What each symbol does to the objects:
at | ~ ! &
z380 | z52 z382 z16
z244 | z811 z798 z704
z139 | z551 z849 z70
z45 | z284 z598 z933
z931 | z139 z70 z932
z811 | z244 z960 z413
z768 | z367 z62 z317
z699 | z985 z535 z699
z480 | z240 z946 z806
z800 | z413 z58 z70
z406 | z310 z849 z203
z644 | z704 z767 z752
z413 | z203 z70 z874
z535 | z312 z373 z617
z40 | z64 z28 z446
z519 | z767 z475 z533
z484 | z724 z617 z373
z891 | z617 z274 z484
z552 | z547 z184 z45
z422 | z960 z28 z811
z960 | z798 z135 z244
z167 | z480 z914 z603
z933 | z965 z284 z932
z662 | z380 z607 z52
z135 | z40 z84 z798
z763 | z811 z644 z70
z598 | z317 z547 z284
z240 | z914 z985 z446
z669 | z933 z45 z62
z52 | z16 z380 z310
z932 | z533 z519 z448
z46 | z874 z380 z298
z284 | z87 z121 z16
z123 | z62 z669 z768
z806 | z167 z240 z84
z354 | z484 z891 z84
z976 | z274 z694 z617
z965 | z547 z87 z669
z376 | z310 z52 z139
z551 | z70 z811 z931
z752 | z28 z704 z474
z475 | z46 z547 z767
z533 | z382 z767 z380
z146 | z471 z623 z946
z310 | z391 z380 z849
z617 | z946 z317 z724
z121 | z552 z768 z87
z203 | z474 z380 z800
z471 | z992 z801 z724
z874 | z800 z203 z475
z603 | z806 z480 z64
z992 | z623 z699 z146
z446 | z135 z64 z752
z547 | z184 z448 z16
z724 | z891 z976 z354
z890 | z535 z890 z699
z246 | z373 z84 z535
z64 | z84 z806 z135
z623 | z451 z704 z471
z391 | z52 z662 z552
z16 | z475 z932 z391
z312 | z246 z354 z890
z607 | z203 z310 z406
z62 | z510 z933 z662
z84 | z603 z167 z801
z28 | z644 z811 z763
z298 | z475 z874 z519
z451 | z699 z890 z992
z985 | z890 z933 z451
z914 | z946 z146 z484
z801 | z146 z992 z914
z373 | z354 z724 z312
z946 | z801 z471 z240
z87 | z598 z552 z45
z70 | z618 z752 z932
z704 | z811 z422 z28
z317 | z694 z367 z451
z58 | z618 z139 z413
z367 | z123 z510 z694
z184 | z406 z607 z552
z694 | z946 z123 z274
z510 | z373 z965 z123
z618 | z931 z551 z203
z474 | z763 z58 z551
z448 | z607 z376 z184
z382 | z519 z298 z932
z849 | z376 z391 z448
z767 | z298 z46 z382
z798 | z58 z874 z422
z274 | z317 z768 z617

In the rows, 141 stands for zero.

The rows follow the links: the fewer symbols apart two objects are, the more alike their rows tend to be.

Here are some objects, each with a row of numbers. One shown again gets a slightly different row.
z451 -> [173,184,146,77,171,150,171,103,89,115,197,195,77,97,188,186,132,155,108,132,119,89,136,155,217,156,119,94,125,171,177,84,182,244,117,72,115,81,118,148,116,242,114,156,67,113,80,154,128,194,135,148,163,101,156,167,161,93,138,118,161]
z800 -> [162,99,143,180,183,149,179,170,92,148,133,145,188,113,117,207,57,182,169,158,127,202,180,159,175,119,81,150,145,151,89,142,133,138,37,113,111,149,97,115,103,98,110,138,209,178,127,178,102,177,151,140,72,215,40,160,87,128,89,119,189]
z62 -> [118,167,162,186,88,73,114,179,80,194,104,72,173,133,96,128,163,163,122,107,174,83,127,142,120,108,157,86,127,81,173,172,75,126,174,228,167,198,182,190,172,182,223,162,171,106,199,116,171,119,141,137,129,93,198,164,181,102,179,168,70]
z874 -> [188,80,175,191,139,136,156,123,64,131,146,133,146,173,133,149,91,140,104,177,103,200,178,139,137,152,112,174,150,230,74,136,158,113,103,88,110,96,87,127,87,54,94,157,253,187,180,96,103,142,142,136,123,206,47,123,119,187,157,143,146]
z618 -> [150,113,131,166,191,152,170,184,113,162,140,148,194,97,115,216,62,187,185,143,145,193,172,163,183,110,80,137,147,120,111,141,117,148,30,122,118,177,109,110,119,116,126,128,181,163,102,207,107,180,159,149,65,204,55,174,75,113,75,114,196]
z391 -> [157,80,109,115,168,149,103,154,171,226,159,160,126,176,122,155,172,88,186,141,135,166,165,162,123,114,196,199,118,37,135,186,121,169,116,133,167,183,96,122,169,89,200,165,193,113,18,178,114,108,193,216,142,195,119,115,91,203,155,161,127]
z40 -> [75,166,119,143,129,191,141,157,277,77,89,123,187,149,141,84,152,132,183,150,175,180,109,114,82,166,141,168,164,160,130,149,145,38,186,206,152,165,206,126,164,102,105,74,79,175,208,153,175,122,110,88,143,122,170,123,134,154,88,135,183]
z806 -> [99,157,111,95,132,194,119,115,294,90,128,160,123,182,171,66,205,85,167,146,152,157,106,115,88,181,185,193,153,147,151,145,177,87,216,166,163,130,181,122,173,113,118,95,60,152,143,139,167,107,126,124,196,113,191,94,146,193,131,145,164]
z87 -> [103,140,141,180,93,89,100,191,141,204,95,79,172,153,98,120,174,136,156,116,174,107,132,146,97,100,180,123,125,43,162,197,77,104,186,232,182,221,178,176,186,147,229,158,170,105,174,130,173,100,160,149,133,113,199,145,166,124,173,173,79]
z52 -> [172,65,115,116,167,150,107,140,156,213,163,171,116,186,134,156,161,85,176,152,114,174,172,163,131,124,195,211,119,69,124,175,139,173,114,108,154,154,76,114,154,76,178,166,210,120,25,165,105,112,197,215,149,205,103,103,98,211,160,153,125]
z380 -> [193,57,143,146,144,139,113,117,116,183,168,159,104,204,136,132,154,91,130,159,106,183,180,149,128,137,180,205,137,144,102,156,155,155,124,79,138,116,68,117,128,47,150,171,237,144,79,114,99,106,176,198,161,217,73,95,116,227,189,155,116]
z849 -> [151,77,106,108,192,161,119,159,180,212,159,181,135,155,129,177,148,105,207,143,127,177,170,168,145,102,172,193,117,31,132,174,129,179,91,116,160,182,89,109,156,103,175,157,171,120,7,206,105,134,192,209,127,205,106,126,82,180,131,139,152]
z724 -> [171,195,168,98,144,128,168,92,62,109,195,172,84,101,180,167,141,172,76,132,126,71,129,138,204,157,109,75,141,201,182,87,173,232,139,76,118,75,137,164,116,242,113,164,74,120,129,127,143,183,118,134,163,96,171,174,179,92,157,128,138]
z811 -> [110,159,140,197,150,149,183,197,137,111,88,110,225,85,111,173,62,211,176,141,168,181,145,138,154,126,67,108,161,162,114,136,117,76,77,189,118,180,173,131,125,130,106,103,148,185,216,175,147,176,120,85,66,154,95,179,116,79,61,111,193]
z406 -> [152,78,110,115,182,155,117,159,177,217,159,173,135,154,126,180,145,105,208,140,130,172,172,168,141,102,175,195,123,29,135,178,124,175,94,115,161,179,96,111,162,101,181,162,168,122,14,203,110,131,197,217,128,199,107,127,84,179,132,145,147]
z960 -> [94,168,141,193,146,156,173,189,174,95,88,102,228,98,116,147,79,200,175,145,174,179,134,128,130,128,79,120,167,162,117,142,118,52,114,197,127,182,195,131,136,124,103,94,125,187,241,167,158,163,108,79,76,149,118,169,120,90,67,120,193]
z607 -> [152,79,106,115,180,154,111,161,174,220,159,174,135,159,124,171,155,99,202,136,134,176,170,167,140,107,182,194,119,32,135,178,126,177,99,127,159,185,89,112,163,98,191,156,182,116,11,196,107,125,195,210,132,197,112,124,86,185,137,148,142]
z475 -> [190,75,174,180,112,119,128,101,80,142,153,132,110,207,140,109,143,110,84,172,100,172,172,132,118,155,157,179,150,220,94,147,164,122,156,88,125,84,88,138,104,56,119,172,242,169,177,64,113,113,145,155,165,188,82,100,154,215,204,158,104]
z135 -> [81,174,111,142,128,192,145,154,280,75,92,126,186,144,145,79,151,135,183,145,175,177,108,109,87,169,145,170,167,164,136,144,149,39,177,204,154,163,206,121,161,105,104,76,75,174,204,151,170,120,108,88,145,124,169,123,133,150,90,132,187]
z446 -> [79,164,114,133,129,200,140,152,287,78,96,138,174,151,152,76,164,119,185,149,165,175,106,115,85,171,155,176,160,159,136,145,158,50,189,204,155,157,204,120,165,107,104,78,74,170,194,153,176,121,114,90,158,119,179,111,136,163,98,132,183]
z623 -> [147,180,135,71,179,177,181,94,151,81,188,206,89,99,197,171,131,153,127,139,122,119,129,139,204,173,113,114,141,192,164,80,201,209,124,67,115,75,133,130,118,228,85,127,35,138,92,169,135,196,124,129,162,108,159,161,154,102,108,111,197]
z84 -> [105,169,117,82,138,202,127,102,288,79,142,170,116,170,184,70,199,95,158,153,149,146,102,109,98,181,176,184,158,164,157,132,183,99,213,145,158,115,189,121,167,136,102,97,40,150,142,143,168,118,120,125,196,110,198,102,146,185,129,139,165]
z519 -> [195,89,179,168,116,130,128,98,74,134,159,133,110,202,144,109,143,111,78,177,100,166,163,133,120,169,152,177,149,239,94,136,170,126,156,87,125,81,86,138,98,59,108,166,238,167,177,64,112,120,137,147,170,177,85,101,150,219,203,153,109]
z474 -> [132,126,134,180,181,151,183,191,123,140,114,133,210,91,109,205,46,199,192,143,149,197,168,156,169,112,68,129,149,131,108,138,119,114,43,148,117,179,133,119,120,119,110,117,164,178,150,202,122,182,143,122,60,190,67,176,92,95,66,110,204]
z992 -> [162,183,133,56,178,177,163,83,152,95,206,206,71,112,199,159,157,135,117,139,125,108,120,136,191,169,132,124,142,181,177,84,196,227,141,60,124,73,129,131,128,216,93,138,44,125,67,164,129,179,130,151,178,113,163,149,143,127,127,119,177]
z422 -> [103,165,139,203,147,146,177,187,151,100,90,104,224,91,112,160,71,211,172,138,170,178,138,129,141,127,68,110,170,168,113,139,115,66,95,194,123,181,188,132,132,125,99,99,133,188,234,170,155,168,110,82,69,148,111,177,122,86,70,116,190]

Each walk starts at a row. The symbols on each line, taken left to right, move it on to the next object.
Each answer is a row, close to the row of the object it stands for.
new walk
[105,155,145,195,147,160,181,185,157,96,91,105,229,104,113,153,68,197,176,153,164,191,144,132,133,133,73,133,164,171,106,141,125,52,94,190,126,174,179,123,125,111,93,96,146,191,235,167,151,166,112,78,78,155,97,164,109,103,67,117,199]
! & ~ &
[195,86,179,175,115,125,137,100,75,127,159,133,112,201,144,112,137,113,83,177,98,171,164,133,119,168,147,176,150,239,88,135,175,124,153,85,118,77,90,139,96,62,107,168,239,172,186,62,114,122,136,145,168,178,78,103,155,208,199,151,111]
& & ! !
[198,81,176,171,121,128,135,101,77,134,157,137,112,200,148,115,135,112,82,175,96,172,168,135,124,163,150,182,147,230,89,143,170,128,147,82,123,74,85,135,96,60,112,167,244,172,172,67,110,118,140,147,166,188,73,104,146,215,196,156,112]
new walk
[197,61,168,178,130,117,124,123,73,169,153,133,125,200,128,132,130,108,108,171,100,182,184,146,123,138,156,186,143,182,87,157,147,135,126,90,129,107,72,132,110,45,135,172,264,160,141,85,102,117,161,172,147,206,62,105,130,215,195,156,104]
& ! ~
[161,66,108,110,178,157,115,155,176,211,161,181,126,168,135,168,155,95,200,144,123,175,171,164,141,111,184,205,120,45,130,173,135,179,104,110,157,170,83,112,155,99,179,161,181,121,7,188,108,121,198,215,140,199,110,115,94,191,138,146,144]
& & & &
[116,115,125,158,123,109,90,189,168,229,111,103,158,167,96,128,185,115,180,120,170,131,138,155,99,99,199,154,121,17,162,200,81,124,162,217,185,221,154,151,192,118,235,158,182,102,104,158,154,91,171,181,133,146,180,133,128,156,169,171,88]
new walk
[137,200,181,148,107,80,150,152,40,157,140,94,147,104,130,153,145,183,89,123,155,52,120,145,158,126,118,51,128,124,183,138,105,173,172,175,147,152,176,200,147,244,187,171,127,99,200,114,176,162,117,118,140,71,206,182,195,72,174,156,92]
& & ! ! &
[164,205,171,105,139,115,163,104,50,115,184,156,93,100,172,165,139,175,71,131,132,61,124,140,197,154,110,66,132,193,186,96,158,226,149,97,124,85,147,178,123,257,132,167,82,111,150,122,147,184,117,130,160,78,181,177,189,81,162,136,129]
~ & & & !
[107,164,149,198,148,151,184,180,142,96,100,111,220,85,118,169,64,212,165,143,165,175,142,133,148,132,63,108,164,175,116,132,120,75,86,178,117,169,184,132,125,134,93,102,127,185,231,171,154,177,110,80,71,149,103,181,123,82,67,114,198]
new walk
[151,69,108,122,175,148,111,162,174,220,153,165,134,171,122,168,159,92,199,137,126,173,173,167,131,103,189,200,118,30,131,186,119,172,110,129,161,184,89,116,164,90,193,161,193,116,18,184,111,117,198,214,135,196,116,118,96,188,143,155,131]
! ~ & ~
[153,78,104,110,191,160,121,156,174,214,165,178,132,155,129,176,143,103,203,139,129,177,172,167,147,107,171,195,118,40,133,171,133,180,87,111,153,171,85,109,154,100,179,155,176,121,6,201,102,130,196,209,128,205,102,125,81,180,127,143,153]
~ ~ & !
[131,83,111,124,158,138,100,181,182,231,130,145,145,168,115,156,171,95,202,130,140,159,157,163,115,99,195,189,108,2,142,200,106,153,131,171,176,203,109,132,180,106,217,157,186,105,44,175,130,107,194,200,138,172,150,119,110,176,149,161,121]
new walk
[148,103,145,181,177,152,186,184,94,144,124,139,200,106,112,209,47,182,175,163,125,201,176,159,169,114,71,144,144,148,85,144,128,120,44,126,113,155,108,119,101,106,113,132,201,183,151,178,112,185,150,125,68,197,51,163,92,114,76,115,200]
~ & ! & ~
[167,69,132,158,190,153,155,168,120,183,148,162,166,135,117,202,83,147,189,151,120,207,187,161,166,107,115,177,138,103,98,155,128,156,43,99,124,160,77,106,120,87,138,155,213,156,73,191,95,160,180,175,89,226,44,143,78,154,107,125,182]
~ & & !
[147,113,134,178,186,150,178,183,106,151,131,138,198,99,111,211,48,190,180,150,141,199,175,159,174,108,72,139,148,133,99,138,123,134,32,131,114,170,114,114,116,109,115,135,188,175,131,197,112,181,148,135,62,204,50,175,83,114,75,115,194]
new walk
[149,97,112,144,201,162,160,180,136,185,149,169,174,108,116,218,82,158,205,143,135,190,175,167,179,103,113,161,133,77,118,152,119,166,38,119,130,181,95,105,135,117,143,139,179,147,53,217,105,169,174,176,77,209,70,161,72,130,80,121,189]
& ~ ~
[156,102,134,161,193,152,172,182,103,168,143,150,184,105,114,216,62,175,185,145,135,195,178,161,180,108,91,150,136,119,101,144,120,154,31,119,117,171,94,114,119,109,125,139,198,164,94,200,104,175,160,152,72,209,49,167,78,121,83,118,191]
~ ! ! & ~
[136,85,134,166,113,97,84,176,138,228,115,109,148,192,101,120,180,95,167,131,143,142,154,159,93,102,208,176,117,36,137,205,96,124,174,188,180,200,126,154,181,91,227,173,217,109,114,130,146,86,184,186,143,161,152,115,142,186,191,173,77]
new walk
[167,196,169,107,140,119,169,103,48,114,183,162,87,101,177,173,137,173,77,133,126,61,127,142,203,155,108,70,133,193,179,89,164,227,145,86,119,82,137,177,117,249,123,164,89,120,146,122,144,187,120,127,162,84,174,174,191,79,163,130,135]
~ ! ! !
[127,187,164,178,91,72,125,172,59,174,115,76,161,119,113,139,156,174,102,110,169,69,122,144,138,117,138,66,129,110,180,154,91,148,174,212,159,182,184,195,157,207,204,165,151,101,208,107,176,131,130,121,132,80,202,177,190,79,175,160,74]
& ! ! ~
[109,139,142,182,96,90,96,190,134,206,96,81,172,158,95,114,179,133,154,114,172,110,127,146,95,104,185,127,123,53,158,193,75,111,185,234,179,216,172,176,188,137,229,160,185,111,173,120,170,92,153,151,135,114,194,141,164,134,179,175,69]
new walk
[146,200,176,149,107,85,152,137,34,138,148,114,120,101,143,159,138,190,75,116,149,54,123,143,178,134,116,46,130,161,182,114,124,193,160,151,131,126,167,191,132,248,163,169,113,110,192,106,164,164,117,118,143,72,191,183,204,62,173,141,99]
~ & ~ &
[175,174,140,76,177,152,167,95,90,120,208,199,74,103,186,188,137,155,107,134,118,99,139,153,217,159,117,102,133,176,175,85,184,250,107,56,117,77,110,142,117,231,111,158,76,118,65,159,121,190,135,156,157,120,144,169,150,103,140,118,158]
! ~ ! ~
[169,201,160,91,152,134,161,90,76,103,195,175,81,104,187,161,148,161,73,131,126,72,123,140,200,168,118,86,137,203,181,85,180,229,149,74,118,72,135,160,115,243,109,159,69,117,124,128,141,182,119,134,171,90,173,165,178,97,158,128,141]
